Below is a small trained network, with its code and all its weights. Each question gives an input and a target symbol and asks what happens when units are switched off, that is, made to give their printed mean instead of their output.

import numpy as np


def w(rows, s, z=0):
    codes = np.array(rows[::2]) - 128.0
    scale = np.full(codes.shape[1], s)
    scale[-1] = z or s
    return codes * scale


def f(y):
    return y / 2 * (1 + np.tanh(0.7978845608 * (y + 0.044715 * y**3)))


def softmax(a):
    e = np.exp(a - a.max(-1, keepdims=True))
    return e / e.sum(-1, keepdims=True)


def log_softmax(a):
    a = a - a.max(-1, keepdims=True)
    return a - np.log(np.exp(a).sum(-1, keepdims=True))


def net(x, mask):
    ids = ['αβζμπφψ'.index(c) for c in x.split()]
    T = len(ids)
    res = E[ids] + P[:T]
    r = res
    for j in range(2):
        rows = slice(2 * j, 2 * j + 2)
        q, k, v = (r @ M[0][rows].T for M in (Q, K, V))
        z = softmax(np.where(np.tri(T) > 0, q @ k.T / 2**0.5, -1e9)) @ v
        o = O[0][rows]
        res = res + np.where(mask[j], z, o[:, -1]) @ o[:, :-1]
    y = f(res @ A[0][:, :-1].T + A[0][:, -1])
    res = res + np.where(mask[2:6], y, B[0][:, -1]) @ B[0][:, :-1]
    return log_softmax(res[-1] @ U[:, :-1].T + U[:, -1])


Q, K, V, O, A, B = {}, {}, {}, {}, {}, {}
E = w([
[120,141,161,46,183,162,228],'α',
[150,128,148,154,97,6,150],'β',
[151,136,161,150,146,175,121],'ζ',
[55,125,117,124,106,167,211],'μ',
[157,217,126,56,49,175,236],'π',
[131,50,73,140,211,161,148],'φ',
[172,108,137,49,184,24,211],'ψ',
],0.019)
P = w([
[150,93,182,79,80,161,141],'0',
[179,83,34,134,72,138,45],'1',
[171,107,83,172,76,156,131],'2',
[155,199,171,67,37,135,103],'3',
[100,100,29,120,82,134,110],'4',
[137,161,152,185,197,145,240],'5',
[60,190,87,7,63,81,183],'6',
[43,28,2,168,55,92,213],'7',
],0.0078)
Q[0] = w([
[150,152,170,7,163,119,136],'H0',
[185,116,147,106,127,113,172],'H0',
[164,158,172,93,136,113,130],'H1',
[142,188,147,224,123,123,130],'H1',
],0.014)
K[0] = w([
[76,106,36,45,45,140,21],'H0',
[40,128,191,83,2,52,91],'H0',
[96,123,55,59,73,46,94],'H1',
[205,26,203,54,136,88,80],'H1',
],0.007)
V[0] = w([
[118,92,109,121,212,104,136],'H0',
[143,127,185,109,104,35,129],'H0',
[62,105,192,140,138,128,167],'H1',
[2,119,69,102,94,109,156],'H1',
],0.0092)
O[0] = w([
[106,215,178,73,137,206,69,166],'H0',
[134,182,6,180,148,86,100,85],'H0',
[123,116,183,110,201,125,133,180],'H1',
[209,180,171,254,150,146,154,255],'H1',
],0.011,0.0049)
A[0] = w([
[151,67,129,181,73,2,143,108],'N0',
[174,95,169,140,106,160,150,148],'N1',
[146,67,91,183,127,90,136,103],'N2',
[98,85,158,206,125,145,150,253],'N3',
],0.0082,0.0035)
B[0] = w([
[47,254,132,136,112,215,62,233],'N0',
[133,129,207,186,172,128,88,231],'N1',
[154,34,130,161,71,162,214,187],'N2',
[25,32,136,47,123,15,80,255],'N3',
],0.0067)
U = w([
[87,115,179,193,192,59,105,149],'α',
[29,197,82,169,210,157,95,204],'β',
[72,62,110,121,118,102,120,87],'ζ',
[25,156,150,95,192,222,90,165],'μ',
[129,109,91,140,119,173,219,93],'π',
[84,89,107,2,126,37,95,234],'φ',
[62,121,115,115,172,132,116,4],'ψ',
],0.0062,0.0024)

Each question gives the input, a string of symbols that net reads in full, and the target symbol t.
The units are the heads (2 rows each of Q, K, V and O) and the neurons (one row each of A and B). Each row of codes is followed by its name. A weight is (code - 128) times the scale printed after its matrix; where a second scale follows, it is the last column's (O, A, B and U).
mask holds one flag per unit, heads first, then neurons. A switched-off unit (its flag False) gives its mean, the last column of its rows in O or B, instead of its output. The means were averaged over made-up inputs and are rounded, as every weight is.
A unit's drop is (log p(t) with every unit on - log p(t) with that unit switched off) / (log p(t) with every unit on - log p(t) with every unit switched off).
The circuit of an input: a set's keep is (log p(t) with only the set's units on - log p(t) with every unit switched off) / (log p(t) with every unit on - log p(t) with every unit switched off). Starting from all 6 units, units are removed one at a time, each time the one whose removal leaves the highest keep (on an exact tie, the one counted first), for as long as the keep stays at least 0.8.
circuit, biggest first: the units of the circuit, biggest drop first
unit that matters most: the unit with the biggest drop
top k neurons: the k neurons with the biggest drops, biggest first
heads that matter: for each layer, one digit per head in row order, 1 if its drop is at least 0.15 and else 0, layers parted by /
drop when u is switched off: that unit's drop, to one decimal
input α ψ β μ μ ψ ψ μ, target β: unit that matters most -> H0
input π ζ μ φ α, target α: heads that matter -> 11
input π ζ φ φ φ ζ μ ζ, target φ: heads that matter -> 01
input π π μ, target ζ: heads that matter -> 10
input μ φ ζ φ φ ζ φ μ, target φ: heads that matter -> 01
input φ α μ μ ψ, target α: heads that matter -> 01
input μ μ μ μ, target α: circuit, biggest first -> (H1 H0 N1)
input φ ψ φ π α, target π: circuit, biggest first -> (H0 N2)
input φ φ μ α, target α: top 2 neurons -> (N1 N0)
input π π φ, target ζ: circuit, biggest first -> (H0 N3 N2)
input φ ψ β ψ ψ φ α, target β: top 2 neurons -> (N3 N2)
input φ φ φ φ φ μ β φ, target α: circuit, biggest first -> (H1 N3)
input β ψ ζ φ α ψ φ φ, target β: top 2 neurons -> (N3 N2)
input μ φ π ψ φ ζ φ φ, target φ: top 2 neurons -> (N0 N1)
input μ β φ φ β β α, target β: top 2 neurons -> (N2 N3)
input ψ α μ ζ φ ψ β ζ, target β: top 2 neurons -> (N3 N2)
input π φ φ, target ζ: top 3 neurons -> (N0 N3 N2)
input ζ β φ φ φ π μ ζ, target ζ: top neuron -> (N3)
input μ μ φ φ, target α: drop when H1 is switched off -> 0.6
input π ψ ψ ψ ζ ψ φ φ, target β: drop when H0 is switched off -> 2.4
input π π φ π β φ ζ φ, target μ: drop when H0 is switched off -> 1.8
